Below are the code and all the weights of a small trained network. Each question names an input and a target symbol and asks about switching units off, where a switched-off unit gives its printed mean instead of its output.

import numpy as np


def w(rows, s, z=0):
    codes = np.array(rows[::2]) - 128.0
    scale = np.full(codes.shape[1], s)
    scale[-1] = z or s
    return codes * scale


def norm(h):
    return h / np.sqrt((h * h).mean(-1, keepdims=True) + 1e-5)


def f(y):
    return y / 2 * (1 + np.tanh(0.7978845608 * (y + 0.044715 * y**3)))


def softmax(a):
    e = np.exp(a - a.max(-1, keepdims=True))
    return e / e.sum(-1, keepdims=True)


def log_softmax(a):
    a = a - a.max(-1, keepdims=True)
    return a - np.log(np.exp(a).sum(-1, keepdims=True))


def net(x, mask):
    ids = ['ΣΦΩγδεηθξπτψ'.index(c) for c in x.split()]
    T = len(ids)
    res = E[ids] + P[:T]
    q, k, v = (norm(res) @ M[0].T for M in (Q, K, V))
    z = softmax(np.where(np.tri(T) > 0, q @ k.T / 2**0.5, -1e9)) @ v
    res = res + np.where(mask[0], z, O[0][:, -1]) @ O[0][:, :-1]
    y = f(norm(res) @ A[0][:, :-1].T + A[0][:, -1])
    res = res + np.where(mask[1:9], y, B[0][:, -1]) @ B[0][:, :-1]
    return log_softmax(norm(res)[-1] @ U[:, :-1].T + U[:, -1])


Q, K, V, O, A, B = {}, {}, {}, {}, {}, {}
E = w([
[134,84,153,139,146,128],'Σ',
[144,160,99,126,80,114],'Φ',
[122,78,79,132,141,140],'Ω',
[136,148,102,112,87,101],'γ',
[121,33,126,158,135,158],'δ',
[78,145,163,165,53,181],'ε',
[159,162,106,108,62,134],'η',
[217,3,5,152,95,92],'θ',
[173,72,93,126,145,154],'ξ',
[164,107,119,68,120,55],'π',
[114,139,81,138,148,68],'τ',
[136,190,146,185,100,152],'ψ',
],0.02)
P = w([
[133,96,129,170,92,76],'0',
[186,69,142,186,83,30],'1',
[1,97,207,186,116,179],'2',
[110,115,106,138,115,109],'3',
[209,74,148,166,112,71],'4',
[5,110,212,161,136,202],'5',
[104,131,97,119,131,127],'6',
[195,66,140,186,96,46],'7',
[7,122,210,146,154,211],'8',
[109,141,96,102,144,149],'9',
[190,73,133,190,99,45],'10',
[12,134,216,132,168,225],'11',
[115,148,111,85,158,162],'12',
[181,80,119,191,115,45],'13',
],0.0092)
Q[0] = w([
[250,67,119,202,28,61],'head 0',
[68,128,173,116,139,140],'head 0',
],0.014)
K[0] = w([
[117,223,125,33,249,193],'head 0',
[94,69,100,156,107,127],'head 0',
],0.013)
V[0] = w([
[161,63,159,1,53,180],'head 0',
[73,115,128,107,125,65],'head 0',
],0.006)
O[0] = w([
[201,76,250,63,45,61,191],'head 0',
[76,138,198,1,175,48,255],'head 0',
],0.0074,0.00066)
A[0] = w([
[190,150,45,54,191,81,100],'neuron 0',
[67,128,182,169,145,161,90],'neuron 1',
[45,197,165,130,122,79,1],'neuron 2',
[147,124,1,15,64,116,204],'neuron 3',
[152,215,112,141,65,129,175],'neuron 4',
[193,125,128,184,131,81,77],'neuron 5',
[89,166,127,119,123,64,169],'neuron 6',
[121,91,131,149,140,107,175],'neuron 7',
],0.012,0.0077)
B[0] = w([
[124,116,4,117,97,79,173],'neuron 0',
[151,105,97,116,81,40,156],'neuron 1',
[176,163,178,195,106,141,139],'neuron 2',
[115,130,162,134,63,134,250],'neuron 3',
[152,142,89,126,210,135,190],'neuron 4',
[96,108,97,143,103,163,158],'neuron 5',
[125,97,115,70,164,176,170],'neuron 6',
[120,219,154,93,187,154,178],'neuron 7',
],0.013,0.011)
U = w([
[98,182,143,108,151,99,253],'Σ',
[127,173,94,87,129,221,3],'Φ',
[41,162,153,152,80,151,92],'Ω',
[101,128,130,48,112,153,106],'γ',
[126,69,117,98,164,203,94],'δ',
[122,176,126,180,111,77,206],'ε',
[178,183,177,118,79,161,74],'η',
[128,70,119,156,122,86,208],'θ',
[175,79,128,171,87,181,168],'ξ',
[187,100,157,83,123,4,55],'π',
[90,99,45,120,193,57,60],'τ',
[175,136,64,184,180,142,141],'ψ',
],0.016,0.0033)

Each question gives the input, a string of symbols that net reads in full, and the target symbol t.
The units are the heads (2 rows each of Q, K, V and O) and the neurons (one row each of A and B). Each row of codes is followed by its name. A weight is (code - 128) times the scale printed after its matrix; where a second scale follows, it is the last column's (O, A, B and U).
mask holds one flag per unit, heads first, then neurons. A switched-off unit (its flag False) gives its mean, the last column of its rows in O or B, instead of its output. The means were averaged over made-up inputs and are rounded, as every weight is.
A unit's drop is (log p(t) with every unit on - log p(t) with that unit switched off) / (log p(t) with every unit on - log p(t) with every unit switched off).
The circuit of an input: a set's keep is (log p(t) with only the set's units on - log p(t) with every unit switched off) / (log p(t) with every unit on - log p(t) with every unit switched off). Starting from all 9 units, units are removed one at a time, each time the one whose removal leaves the highest keep (on an exact tie, the one counted first), for as long as the keep stays at least 0.8.
units of the circuit, in order: the units of the circuit, biggest drop first
most important unit: the unit with the biggest drop
k most important neurons: the k neurons with the biggest drops, biggest first
input Φ Ω δ τ τ θ ξ Σ, target ξ: 2 most important neurons -> neuron 5; neuron 4
input τ ε ξ Σ Σ, target ξ: 4 most important neurons -> neuron 4; neuron 5; neuron 6; neuron 3
input η θ η, target Φ: 4 most important neurons -> neuron 4; neuron 3; neuron 2; neuron 1
input ψ ε δ γ ε γ θ δ ξ η, target η: units of the circuit, in order -> head 0; neuron 0
input η ξ ξ π δ ξ ξ ξ ε γ γ π τ ξ, target τ: 2 most important neurons -> neuron 0; neuron 7
input ξ Σ Φ τ τ θ ψ ξ, target ψ: 4 most important neurons -> neuron 3; neuron 6; neuron 7; neuron 1
input η γ ε τ γ, target τ: most important unit -> neuron 0
input Σ Φ θ Σ η Ω Φ ε Φ ξ ε, target ξ: units of the circuit, in order -> head 0; neuron 3
input δ τ Ω Σ ψ τ Ω θ Ω ξ τ δ ε, target ε: 2 most important neurons -> neuron 1; neuron 6
input Φ ξ δ δ ξ Φ δ ξ ξ Σ Φ, target ξ: units of the circuit, in order -> head 0; neuron 5; neuron 0
input Ω ξ δ γ, target γ: 3 most important neurons -> neuron 6; neuron 3; neuron 4
input η γ ξ τ θ Σ γ ψ ψ Φ γ, target ψ: 2 most important neurons -> neuron 4; neuron 1
input π δ π γ θ Ω τ Σ γ ξ ε Φ, target ψ: units of the circuit, in order -> neuron 4; neuron 3; neuron 2
input Ω ε Σ Σ Ω γ ξ, target ξ: units of the circuit, in order -> neuron 3
input π γ π Σ ε, target π: units of the circuit, in order -> head 0; neuron 3
input τ ψ Φ ξ ψ τ Φ Σ Φ η γ ξ η Φ, target ξ: units of the circuit, in order -> head 0; neuron 5; neuron 1
input θ Ω Σ δ γ γ Φ Φ ξ Φ ξ ξ θ Ω, target ξ: units of the circuit, in order -> head 0; neuron 0
input θ τ τ ξ δ π ξ Φ Σ ξ Φ ε ξ η, target ξ: 2 most important neurons -> neuron 7; neuron 5
input ξ Σ Σ ψ Φ Φ ξ τ ξ Ω, target Ω: 2 most important neurons -> neuron 3; neuron 4
input η η Σ τ ψ Φ Σ τ ξ π Ω, target π: 3 most important neurons -> neuron 6; neuron 7; neuron 2
input ξ Φ Φ π π Φ ψ, target ψ: most important unit -> neuron 4
